Below is a small trained network, with its code and all its weights. Each question gives an input and a target symbol and asks what happens when units are switched off, that is, made to give their printed mean instead of their output.

import numpy as np


def w(rows, s, z=0):
    codes = np.array(rows[::2]) - 128.0
    scale = np.full(codes.shape[1], s)
    scale[-1] = z or s
    return codes * scale


def norm(h):
    return h / np.sqrt((h * h).mean(-1, keepdims=True) + 1e-5)


def f(y):
    return y / 2 * (1 + np.tanh(0.7978845608 * (y + 0.044715 * y**3)))


def softmax(a):
    e = np.exp(a - a.max(-1, keepdims=True))
    return e / e.sum(-1, keepdims=True)


def log_softmax(a):
    a = a - a.max(-1, keepdims=True)
    return a - np.log(np.exp(a).sum(-1, keepdims=True))


def net(x, mask):
    ids = ['ΦΨαβγδεζηθλμτ'.index(c) for c in x.split()]
    T = len(ids)
    res = E[ids] + P[:T]
    r = norm(res)
    for j in range(3):
        rows = slice(4 * j, 4 * j + 4)
        q, k, v = (r @ M[0][rows].T for M in (Q, K, V))
        z = softmax(np.where(np.tri(T) > 0, q @ k.T / 4**0.5, -1e9)) @ v
        o = O[0][rows]
        res = res + np.where(mask[j], z, o[:, -1]) @ o[:, :-1]
    y = f(norm(res) @ A[0][:, :-1].T + A[0][:, -1])
    res = res + np.where(mask[3:19], y, B[0][:, -1]) @ B[0][:, :-1]
    return log_softmax(norm(res)[-1] @ U[:, :-1].T + U[:, -1])


Q, K, V, O, A, B = {}, {}, {}, {}, {}, {}
E = w([
[103,130,138],'Φ',
[100,139,137],'Ψ',
[150,106,156],'α',
[150,77,89],'β',
[200,79,211],'γ',
[110,131,136],'δ',
[108,132,137],'ε',
[149,106,156],'ζ',
[145,151,96],'η',
[111,135,134],'θ',
[131,129,105],'λ',
[253,140,120],'μ',
[108,129,136],'τ',
],0.048)
P = w([
[247,105,117],'0',
[195,142,94],'1',
[184,142,106],'2',
[153,127,128],'3',
[5,229,30],'4',
[2,223,55],'5',
],0.0089)
Q[0] = w([
[119,196,225],'h1',
[79,122,115],'h1',
[142,107,216],'h1',
[173,97,141],'h1',
[99,96,136],'h2',
[142,91,4],'h2',
[121,135,163],'h2',
[139,140,176],'h2',
[147,162,239],'h3',
[137,90,137],'h3',
[96,92,77],'h3',
[142,113,85],'h3',
],0.024)
K[0] = w([
[158,150,242],'h1',
[80,164,145],'h1',
[122,71,190],'h1',
[158,72,102],'h1',
[158,105,105],'h2',
[126,138,4],'h2',
[128,125,146],'h2',
[116,116,177],'h2',
[157,100,181],'h3',
[107,106,129],'h3',
[88,146,105],'h3',
[104,114,71],'h3',
],0.023)
V[0] = w([
[124,234,131],'h1',
[159,42,111],'h1',
[120,103,49],'h1',
[179,111,190],'h1',
[55,163,125],'h2',
[237,129,140],'h2',
[126,107,123],'h2',
[195,155,99],'h2',
[170,1,70],'h3',
[79,69,116],'h3',
[106,135,172],'h3',
[53,22,157],'h3',
],0.01)
O[0] = w([
[77,106,186,204],'h1',
[174,141,99,52],'h1',
[162,79,72,41],'h1',
[147,193,140,168],'h1',
[170,73,102,50],'h2',
[32,156,139,253],'h2',
[124,123,140,121],'h2',
[66,150,88,165],'h2',
[108,78,76,64],'h3',
[133,161,97,57],'h3',
[153,138,126,156],'h3',
[201,154,1,62],'h3',
],0.0089,0.0045)
A[0] = w([
[138,152,131,134],'n1',
[156,130,56,76],'n2',
[190,87,177,196],'n3',
[74,92,47,8],'n4',
[158,134,129,154],'n5',
[141,109,144,73],'n6',
[127,129,117,71],'n7',
[117,168,74,63],'n8',
[121,168,77,130],'n9',
[121,79,65,48],'n10',
[135,5,103,127],'n11',
[72,157,160,136],'n12',
[162,162,155,105],'n13',
[117,171,73,44],'n14',
[102,87,122,78],'n15',
[124,137,132,104],'n16',
],0.02,0.011)
B[0] = w([
[182,100,96,139],'n1',
[31,115,170,139],'n2',
[111,39,77,192],'n3',
[229,180,212,135],'n4',
[183,105,90,142],'n5',
[112,129,188,118],'n6',
[66,147,195,114],'n7',
[1,202,101,122],'n8',
[76,55,132,135],'n9',
[53,64,249,138],'n10',
[45,94,81,153],'n11',
[162,162,68,247],'n12',
[197,104,100,149],'n13',
[37,217,99,121],'n14',
[140,139,133,124],'n15',
[127,125,125,125],'n16',
],0.0082,0.012)
U = w([
[181,121,77,254],'Φ',
[167,96,187,243],'Ψ',
[128,116,130,103],'α',
[101,69,78,147],'β',
[109,120,120,113],'γ',
[147,149,129,81],'δ',
[177,196,154,99],'ε',
[123,112,127,136],'ζ',
[122,97,145,129],'η',
[118,144,254,76],'θ',
[123,97,134,123],'λ',
[90,70,169,82],'μ',
[126,154,30,51],'τ',
],0.023,0.0058)

Each question gives the input, a string of symbols that net reads in full, and the target symbol t.
The units are the heads (4 rows each of Q, K, V and O) and the neurons (one row each of A and B). Each row of codes is followed by its name. A weight is (code - 128) times the scale printed after its matrix; where a second scale follows, it is the last column's (O, A, B and U).
mask holds one flag per unit, heads first, then neurons. A switched-off unit (its flag False) gives its mean, the last column of its rows in O or B, instead of its output. The means were averaged over made-up inputs and are rounded, as every weight is.
A unit's drop is (log p(t) with every unit on - log p(t) with that unit switched off) / (log p(t) with every unit on - log p(t) with every unit switched off).
The circuit of an input: a set's keep is (log p(t) with only the set's units on - log p(t) with every unit switched off) / (log p(t) with every unit on - log p(t) with every unit switched off). Starting from the 12 units with the biggest drops (on a tie, the unit counted first), units are removed one at a time, each time the one whose removal leaves the highest keep (on an exact tie, the one counted first), for as long as the keep stays at least 0.8.
circuit, biggest first: the units of the circuit, biggest drop first
most important unit: the unit with the biggest drop
top k neurons: the k neurons with the biggest drops, biggest first
which heads matter: for each layer, one digit per head in row order, 1 if its drop is at least 0.15 and else 0, layers parted by /
drop when u is switched off: that unit's drop, to one decimal
input ε ε θ τ θ, target ε: top 2 neurons	[n12 n3]
input Φ Φ τ, target Φ: circuit, biggest first	[h2 h3]
input θ θ θ θ λ, target μ: which heads matter	110
input θ γ Φ, target θ: top 2 neurons	[n3 n11]
input β ε τ θ, target β: top neuron	[n11]
input θ ε θ Φ θ θ, target θ: which heads matter	101
input β θ μ δ, target β: circuit, biggest first	[h2 n3]
input θ θ Ψ Ψ Ψ, target θ: which heads matter	101
input β η θ τ, target β: circuit, biggest first	[h2 n11 n3]
input β θ Φ τ, target β: which heads matter	110
input θ β τ, target θ: which heads matter	001
input β θ δ, target β: which heads matter	011
input ε τ τ θ, target ε: which heads matter	000
input ε Φ ζ, target Φ: which heads matter	100
input Φ θ θ Φ, target Φ: most important unit	h2
input Ψ ε Φ τ, target Ψ: which heads matter	111
input θ Φ ε θ, target θ: which heads matter	001
input Φ Ψ μ ε, target Φ: which heads matter	010
input ε ζ γ ε, target ε: which heads matter	100
input ε Ψ ε, target ε: which heads matter	000
input γ θ τ θ Φ, target θ: most important unit	h1
input τ θ ε, target τ: drop when h3 is switched off	0.9
input ε θ δ, target ε: drop when n9 is switched off	0.0
input θ τ λ θ α, target Φ: drop when h2 is switched off	0.1
